Below are the code and all the weights of a small trained network. Each question names an input and a target symbol and asks about switching units off, where a switched-off unit gives its printed mean instead of its output.

import numpy as np


def w(rows, s, z=0):
    codes = np.array(rows[::2]) - 128.0
    scale = np.full(codes.shape[1], s)
    scale[-1] = z or s
    return codes * scale


def norm(h):
    return h / np.sqrt((h * h).mean(-1, keepdims=True) + 1e-5)


def softmax(a):
    e = np.exp(a - a.max(-1, keepdims=True))
    return e / e.sum(-1, keepdims=True)


def log_softmax(a):
    a = a - a.max(-1, keepdims=True)
    return a - np.log(np.exp(a).sum(-1, keepdims=True))


def net(x, mask):
    ids = ['αεζλμπτφ'.index(c) for c in x.split()]
    T = len(ids)
    res = E[ids] + P[:T]
    u = 0
    for l in range(2):
        r = norm(res)
        for j in range(3):
            rows = slice(2 * j, 2 * j + 2)
            q, k, v = (r @ M[l][rows].T for M in (Q, K, V))
            z = softmax(np.where(np.tri(T) > 0, q @ k.T / 2**0.5, -1e9)) @ v
            o = O[l][rows]
            res = res + np.where(mask[u + j], z, o[:, -1]) @ o[:, :-1]
        u += 3
    return log_softmax(norm(res)[-1] @ U[:, :-1].T + U[:, -1])


Q, K, V, O = {}, {}, {}, {}
E = w([
[120,86,131,194,111],'α',
[141,154,130,166,172],'ε',
[114,70,145,133,110],'ζ',
[251,123,172,154,43],'λ',
[91,54,80,157,128],'μ',
[135,166,83,141,55],'π',
[12,95,145,105,32],'τ',
[59,225,177,177,114],'φ',
],0.015)
P = w([
[162,172,116,57,199],'0',
[52,100,199,227,122],'1',
[95,100,171,244,133],'2',
[108,106,161,244,132],'3',
[96,90,166,241,127],'4',
[100,90,180,228,127],'5',
[101,99,162,242,125],'6',
[88,108,176,235,118],'7',
[90,110,168,251,122],'8',
[77,115,168,255,117],'9',
[74,105,168,236,112],'10',
],0.0065)
Q[0] = w([
[159,141,187,179,129],'0.h1',
[169,184,59,8,209],'0.h1',
[182,120,67,80,152],'0.h2',
[126,73,214,189,82],'0.h2',
[44,119,161,119,141],'0.h3',
[30,168,74,75,188],'0.h3',
],0.011)
K[0] = w([
[143,70,83,41,202],'0.h1',
[61,99,105,196,125],'0.h1',
[112,104,148,185,61],'0.h2',
[97,163,85,83,159],'0.h2',
[87,159,51,100,168],'0.h3',
[6,135,121,146,166],'0.h3',
],0.011)
V[0] = w([
[164,66,118,76,48],'0.h1',
[154,80,126,109,231],'0.h1',
[109,94,97,177,91],'0.h2',
[20,111,160,168,122],'0.h2',
[140,158,144,97,48],'0.h3',
[31,154,9,56,188],'0.h3',
],0.011)
O[0] = w([
[88,98,127,15,57,155],'0.h1',
[162,188,63,69,113,125],'0.h1',
[101,1,93,162,178,128],'0.h2',
[26,150,105,164,215,135],'0.h2',
[70,71,157,128,108,150],'0.h3',
[81,180,66,214,110,6],'0.h3',
],0.0095,0.018)
Q[1] = w([
[151,50,247,157,184],'1.h1',
[142,211,87,63,175],'1.h1',
[132,52,112,135,121],'1.h2',
[96,125,200,147,37],'1.h2',
[209,95,144,81,138],'1.h3',
[119,63,211,134,202],'1.h3',
],0.013)
K[1] = w([
[155,171,17,21,140],'1.h1',
[202,86,211,173,186],'1.h1',
[144,113,151,215,177],'1.h2',
[27,239,38,186,180],'1.h2',
[107,94,196,101,114],'1.h3',
[253,160,200,18,57],'1.h3',
],0.012)
V[1] = w([
[69,137,192,86,73],'1.h1',
[183,93,246,136,195],'1.h1',
[141,69,158,12,140],'1.h2',
[92,201,168,56,90],'1.h2',
[136,126,147,133,33],'1.h3',
[226,107,100,77,133],'1.h3',
],0.011)
O[1] = w([
[104,164,161,114,183,189],'1.h1',
[125,145,178,233,143,148],'1.h1',
[126,108,83,105,214,166],'1.h2',
[118,188,161,143,182,163],'1.h2',
[249,94,153,137,139,208],'1.h3',
[114,94,72,216,131,254],'1.h3',
],0.013,0.0077)
U = w([
[93,34,13,191,101,71],'α',
[222,206,66,149,61,204],'ε',
[149,216,57,13,157,254],'ζ',
[163,90,123,172,226,64],'λ',
[89,123,24,52,8,158],'μ',
[222,81,200,39,74,96],'π',
[2,117,174,32,87,54],'τ',
[63,184,218,162,102,150],'φ',
],0.008,0.0026)

Each question gives the input, a string of symbols that net reads in full, and the target symbol t.
The units are the heads (2 rows each of Q, K, V and O). Each row of codes is followed by its name. A weight is (code - 128) times the scale printed after its matrix; where a second scale follows, it is the last column's (O and U).
mask holds one flag per head, layer by layer. A switched-off head (its flag False) gives its mean, the last column of its rows in O, instead of its output. The means were averaged over made-up inputs and are rounded, as every weight is.
A unit's drop is (log p(t) with every unit on - log p(t) with that unit switched off) / (log p(t) with every unit on - log p(t) with every unit switched off).
The circuit of an input: a set's keep is (log p(t) with only the set's units on - log p(t) with every unit switched off) / (log p(t) with every unit on - log p(t) with every unit switched off). Starting from all 6 units, units are removed one at a time, each time the one whose removal leaves the highest keep (on an exact tie, the one counted first), for as long as the keep stays at least 0.8.
circuit, biggest first: the units of the circuit, biggest drop first
most important unit: the unit with the biggest drop
which heads matter: for each layer, one digit per head in row order, 1 if its drop is at least 0.15 and else 0, layers parted by /
input ε α ζ ε τ ζ ε λ λ ζ, target ε: which heads matter -> 110 / 000
input φ ε μ φ π π ζ τ φ ε, target φ: circuit, biggest first -> 0.h1; 1.h3; 1.h2; 0.h3
input π μ α ε, target π: which heads matter -> 111 / 111
input ε λ μ μ ζ λ π φ, target ε: most important unit -> 0.h2
input λ μ μ ζ π, target α: which heads matter -> 010 / 011
input ε μ ε μ ε α, target ε: circuit, biggest first -> 0.h3; 0.h2
input φ ζ λ ζ α λ ζ τ ζ μ, target φ: circuit, biggest first -> 0.h1; 1.h2; 1.h1; 0.h3
input ζ μ π, target ζ: circuit, biggest first -> 0.h1; 1.h2
input φ μ α, target φ: which heads matter -> 110 / 001
input α λ α λ ζ ε ζ, target α: circuit, biggest first -> 0.h2; 1.h2
input τ λ μ ζ φ φ α ε λ ζ ζ, target τ: circuit, biggest first -> 0.h2; 0.h3; 1.h3; 1.h1
input φ α π ε π ε λ τ φ ζ ζ, target φ: circuit, biggest first -> 0.h2; 1.h1
input φ ε λ τ λ φ ε ζ τ, target φ: which heads matter -> 100 / 010
input λ τ ζ λ ε λ τ π ζ ζ λ, target λ: most important unit -> 0.h2
input π α φ, target π: which heads matter -> 011 / 101
input ζ φ ζ μ, target ζ: which heads matter -> 101 / 000
input α ε π π ζ, target α: which heads matter -> 000 / 000
input ζ φ τ φ, target ζ: circuit, biggest first -> 0.h1; 1.h1
input μ τ π α ε λ ζ λ ζ τ, target μ: circuit, biggest first -> 0.h3; 1.h1
input ε α τ τ, target ε: most important unit -> 0.h1
input τ π μ φ ε τ μ, target τ: circuit, biggest first -> 1.h3; 0.h2
input φ π ζ φ μ λ λ ζ, target φ: circuit, biggest first -> 1.h1; 0.h2
input ζ μ α ε π ζ μ π τ ε, target ζ: which heads matter -> 101 / 000
input μ π ζ φ ζ λ λ π, target μ: circuit, biggest first -> 0.h3; 1.h1
